Below is a small trained network, with its code and all its weights. Each question gives an input and a target symbol and asks what happens when units are switched off, that is, made to give their printed mean instead of their output.

import numpy as np


def w(rows, s, z=0):
    codes = np.array(rows[::2]) - 128.0
    scale = np.full(codes.shape[1], s)
    scale[-1] = z or s
    return codes * scale


def norm(h):
    return h / np.sqrt((h * h).mean(-1, keepdims=True) + 1e-5)


def f(y):
    return y / 2 * (1 + np.tanh(0.7978845608 * (y + 0.044715 * y**3)))


def softmax(a):
    e = np.exp(a - a.max(-1, keepdims=True))
    return e / e.sum(-1, keepdims=True)


def log_softmax(a):
    a = a - a.max(-1, keepdims=True)
    return a - np.log(np.exp(a).sum(-1, keepdims=True))


def net(x, mask):
    ids = ['ΔΘΛΨΩαεζημξστφ'.index(c) for c in x.split()]
    T = len(ids)
    res = E[ids] + P[:T]
    r = norm(res)
    for j in range(3):
        rows = slice(4 * j, 4 * j + 4)
        q, k, v = (r @ M[0][rows].T for M in (Q, K, V))
        z = softmax(np.where(np.tri(T) > 0, q @ k.T / 4**0.5, -1e9)) @ v
        o = O[0][rows]
        res = res + np.where(mask[j], z, o[:, -1]) @ o[:, :-1]
    y = f(norm(res) @ A[0][:, :-1].T + A[0][:, -1])
    res = res + np.where(mask[3:27], y, B[0][:, -1]) @ B[0][:, :-1]
    return log_softmax(norm(res)[-1] @ U[:, :-1].T + U[:, -1])


Q, K, V, O, A, B = {}, {}, {}, {}, {}, {}
E = w([
[111,144,186,157,148,120,150,82],'Δ',
[68,129,104,131,53,196,125,108],'Θ',
[108,116,117,52,80,141,110,51],'Λ',
[181,226,120,152,225,165,190,175],'Ψ',
[179,96,154,82,106,80,250,102],'Ω',
[141,105,156,93,77,40,132,138],'α',
[79,107,83,103,79,164,101,97],'ε',
[104,128,117,98,92,185,109,90],'ζ',
[107,122,189,111,69,146,92,180],'η',
[107,62,169,170,93,69,81,218],'μ',
[146,125,84,83,130,167,99,88],'ξ',
[164,184,80,151,126,128,97,231],'σ',
[134,171,128,100,131,90,73,135],'τ',
[103,140,97,215,175,115,167,89],'φ',
],0.02)
P = w([
[88,84,115,85,254,99,237,180],'0',
[49,210,120,116,121,136,107,52],'1',
[88,192,132,139,122,154,108,59],'2',
[121,173,146,153,84,124,136,54],'3',
[161,148,155,164,97,140,110,55],'4',
[181,167,146,184,81,121,114,37],'5',
[187,168,139,189,92,124,103,41],'6',
[132,170,157,211,82,118,115,60],'7',
],0.007)
Q[0] = w([
[164,194,173,167,136,99,156,157],'h1',
[129,150,177,159,198,84,122,167],'h1',
[123,132,80,136,82,127,104,83],'h1',
[154,124,139,152,115,104,116,149],'h1',
[100,131,166,134,161,151,225,129],'h2',
[180,139,184,157,115,93,100,174],'h2',
[164,158,198,140,194,6,187,152],'h2',
[182,157,133,167,154,77,188,181],'h2',
[137,151,156,213,147,74,186,138],'h3',
[111,111,114,83,67,203,131,91],'h3',
[168,196,163,127,96,45,101,156],'h3',
[76,70,89,93,112,158,86,177],'h3',
],0.011)
K[0] = w([
[234,179,169,139,71,104,73,139],'h1',
[219,172,118,186,65,145,100,23],'h1',
[49,108,102,95,199,92,193,135],'h1',
[145,108,135,124,103,175,157,102],'h1',
[142,124,70,191,100,151,125,133],'h2',
[168,162,194,93,63,159,25,56],'h2',
[254,124,86,188,58,67,63,89],'h2',
[168,173,154,196,91,141,97,60],'h2',
[170,106,130,223,71,123,105,74],'h3',
[66,78,138,42,119,153,177,152],'h3',
[205,194,198,161,103,27,61,180],'h3',
[19,206,176,41,164,114,172,147],'h3',
],0.0087)
V[0] = w([
[12,72,139,108,222,161,212,149],'h1',
[164,135,209,94,248,67,145,76],'h1',
[175,208,254,142,100,162,183,105],'h1',
[67,78,99,140,200,125,147,157],'h1',
[93,80,120,213,110,102,185,153],'h2',
[82,104,175,137,97,107,162,64],'h2',
[121,176,196,87,67,87,142,220],'h2',
[212,104,117,195,179,218,193,151],'h2',
[129,126,111,193,201,72,176,83],'h3',
[111,109,98,89,168,210,173,53],'h3',
[69,155,47,175,156,112,113,153],'h3',
[195,225,61,114,97,82,152,86],'h3',
],0.0094)
O[0] = w([
[143,177,73,144,115,147,58,185,213],'h1',
[93,48,73,39,159,102,129,138,146],'h1',
[187,77,163,75,90,204,180,149,151],'h1',
[147,145,115,165,131,131,16,155,138],'h1',
[137,68,123,255,130,186,117,141,92],'h2',
[81,117,56,131,136,167,149,177,185],'h2',
[85,141,221,123,110,170,169,147,170],'h2',
[235,84,152,131,131,165,111,111,2],'h2',
[83,69,90,174,137,73,183,160,112],'h3',
[151,172,125,120,206,102,188,118,121],'h3',
[157,97,132,172,74,74,162,144,146],'h3',
[95,77,203,131,181,106,119,192,145],'h3',
],0.0092,0.0054)
A[0] = w([
[126,99,136,166,115,37,169,148,90],'n1',
[163,135,94,156,139,117,219,67,167],'n2',
[111,148,51,134,208,56,126,142,89],'n3',
[159,174,142,115,145,54,184,117,72],'n4',
[124,83,98,226,160,152,99,142,171],'n5',
[84,160,80,188,118,121,113,129,124],'n6',
[65,117,155,155,156,191,112,116,123],'n7',
[146,176,169,83,129,175,63,132,97],'n8',
[196,103,124,154,124,66,155,159,104],'n9',
[119,178,107,78,123,133,57,81,94],'n10',
[137,120,187,136,83,36,80,246,176],'n11',
[91,82,58,146,91,113,68,96,64],'n12',
[173,81,94,130,142,202,112,143,30],'n13',
[68,177,92,160,105,189,122,56,252],'n14',
[121,110,62,142,90,157,123,133,44],'n15',
[146,155,167,132,49,150,101,176,98],'n16',
[110,130,180,91,117,51,61,175,64],'n17',
[113,140,100,152,97,198,142,114,27],'n18',
[108,181,154,81,85,106,57,199,61],'n19',
[199,112,132,229,118,84,164,117,126],'n20',
[62,102,71,82,111,121,105,218,174],'n21',
[136,113,166,79,170,189,140,75,214],'n22',
[107,66,141,117,128,123,203,161,130],'n23',
[246,177,65,111,111,140,136,86,95],'n24',
],0.012,0.0039)
B[0] = w([
[37,102,115,100,130,90,120,88,178],'n1',
[195,55,67,225,158,2,155,142,181],'n2',
[134,88,192,146,43,85,136,44,214],'n3',
[91,177,103,141,164,94,79,100,148],'n4',
[34,118,120,119,69,137,149,81,193],'n5',
[151,95,145,98,139,125,174,124,189],'n6',
[191,90,89,155,127,62,204,113,164],'n7',
[57,67,95,164,109,77,95,137,207],'n8',
[31,154,125,188,129,124,150,63,162],'n9',
[44,94,121,135,123,156,182,211,218],'n10',
[36,200,117,15,99,182,15,254,214],'n11',
[191,184,169,126,173,139,202,108,170],'n12',
[111,155,131,94,143,101,121,58,142],'n13',
[171,89,135,107,168,82,203,121,254],'n14',
[96,206,180,105,182,145,98,97,141],'n15',
[105,130,130,82,166,93,39,104,215],'n16',
[165,104,173,171,74,209,14,175,189],'n17',
[168,69,162,80,177,112,135,97,144],'n18',
[94,90,105,149,130,152,18,241,250],'n19',
[38,64,202,138,159,144,119,135,188],'n20',
[198,167,213,160,154,151,59,145,230],'n21',
[164,245,132,221,101,61,220,69,184],'n22',
[90,172,54,117,38,152,60,159,201],'n23',
[144,54,182,104,78,139,200,170,188],'n24',
],0.0082,0.0081)
U = w([
[178,110,118,124,145,36,89,123,72],'Δ',
[215,59,152,126,75,151,144,97,144],'Θ',
[171,169,130,225,76,215,203,147,156],'Λ',
[146,116,85,103,168,194,125,108,158],'Ψ',
[161,91,40,177,130,190,57,72,117],'Ω',
[143,162,143,123,189,162,129,54,218],'α',
[134,162,254,193,80,133,117,61,21],'ε',
[45,198,94,70,183,110,160,85,4],'ζ',
[114,246,65,220,108,130,105,101,32],'η',
[151,98,9,108,100,154,180,201,76],'μ',
[45,165,126,113,50,223,161,99,132],'ξ',
[116,101,113,168,131,131,39,251,138],'σ',
[41,20,97,219,140,142,138,113,49],'τ',
[137,70,164,142,209,169,180,192,123],'φ',
],0.0082,0.0031)

Each question gives the input, a string of symbols that net reads in full, and the target symbol t.
The units are the heads (4 rows each of Q, K, V and O) and the neurons (one row each of A and B). Each row of codes is followed by its name. A weight is (code - 128) times the scale printed after its matrix; where a second scale follows, it is the last column's (O, A, B and U).
mask holds one flag per unit, heads first, then neurons. A switched-off unit (its flag False) gives its mean, the last column of its rows in O or B, instead of its output. The means were averaged over made-up inputs and are rounded, as every weight is.
A unit's drop is (log p(t) with every unit on - log p(t) with that unit switched off) / (log p(t) with every unit on - log p(t) with every unit switched off).
The circuit of an input: a set's keep is (log p(t) with only the set's units on - log p(t) with every unit switched off) / (log p(t) with every unit on - log p(t) with every unit switched off). Starting from the 12 units with the biggest drops (on a tie, the unit counted first), units are removed one at a time, each time the one whose removal leaves the highest keep (on an exact tie, the one counted first), for as long as the keep stays at least 0.8.
circuit, biggest first: the units of the circuit, biggest drop first
k most important neurons: the k neurons with the biggest drops, biggest first
which heads matter: for each layer, one digit per head in row order, 1 if its drop is at least 0.15 and else 0, layers parted by /
input ζ η α Ψ, target Λ: circuit, biggest first => h1; n22
input φ φ η η, target ξ: which heads matter => 111
input Λ Λ μ τ η τ ξ, target ζ: circuit, biggest first => h3
input τ φ Λ, target σ: circuit, biggest first => h1; h3; n21
input Ψ σ ε, target Θ: circuit, biggest first => h2; n24
input σ φ Ω Ψ ε η ξ, target ε: 3 most important neurons => n22; n19; n2
input ζ η η φ η η φ ζ, target μ: which heads matter => 101
input τ Λ ξ ε Δ Θ, target σ: circuit, biggest first => h1; n21
input ξ Δ Δ ζ Δ Θ, target Δ: circuit, biggest first => h3; h2
input η ε η ξ, target ξ: 2 most important neurons => n10; n8
input τ η Λ Δ ε ζ, target σ: circuit, biggest first => h1; n21
input ζ ζ Θ ε η η Δ, target Λ: which heads matter => 100
input φ α φ Λ, target Ω: which heads matter => 110
input ε Ω ε, target η: circuit, biggest first => h1; h3
input φ η Δ σ ζ Ω, target ε: which heads matter => 011
input ξ Ω Δ ξ η τ Ω, target ζ: circuit, biggest first => h2
input μ ε η Λ Θ, target τ: which heads matter => 110
input Δ ζ σ α ζ η μ α, target ξ: circuit, biggest first => h1; h2; h3
input ξ Ψ η φ ζ, target Δ: which heads matter => 111
input μ τ ζ, target τ: which heads matter => 110
input η Ψ φ η φ ζ α η, target ε: 2 most important neurons => n22; n11
input α ε ε ζ, target φ: which heads matter => 100
input Θ η μ ε η α ζ ε, target Λ: which heads matter => 111
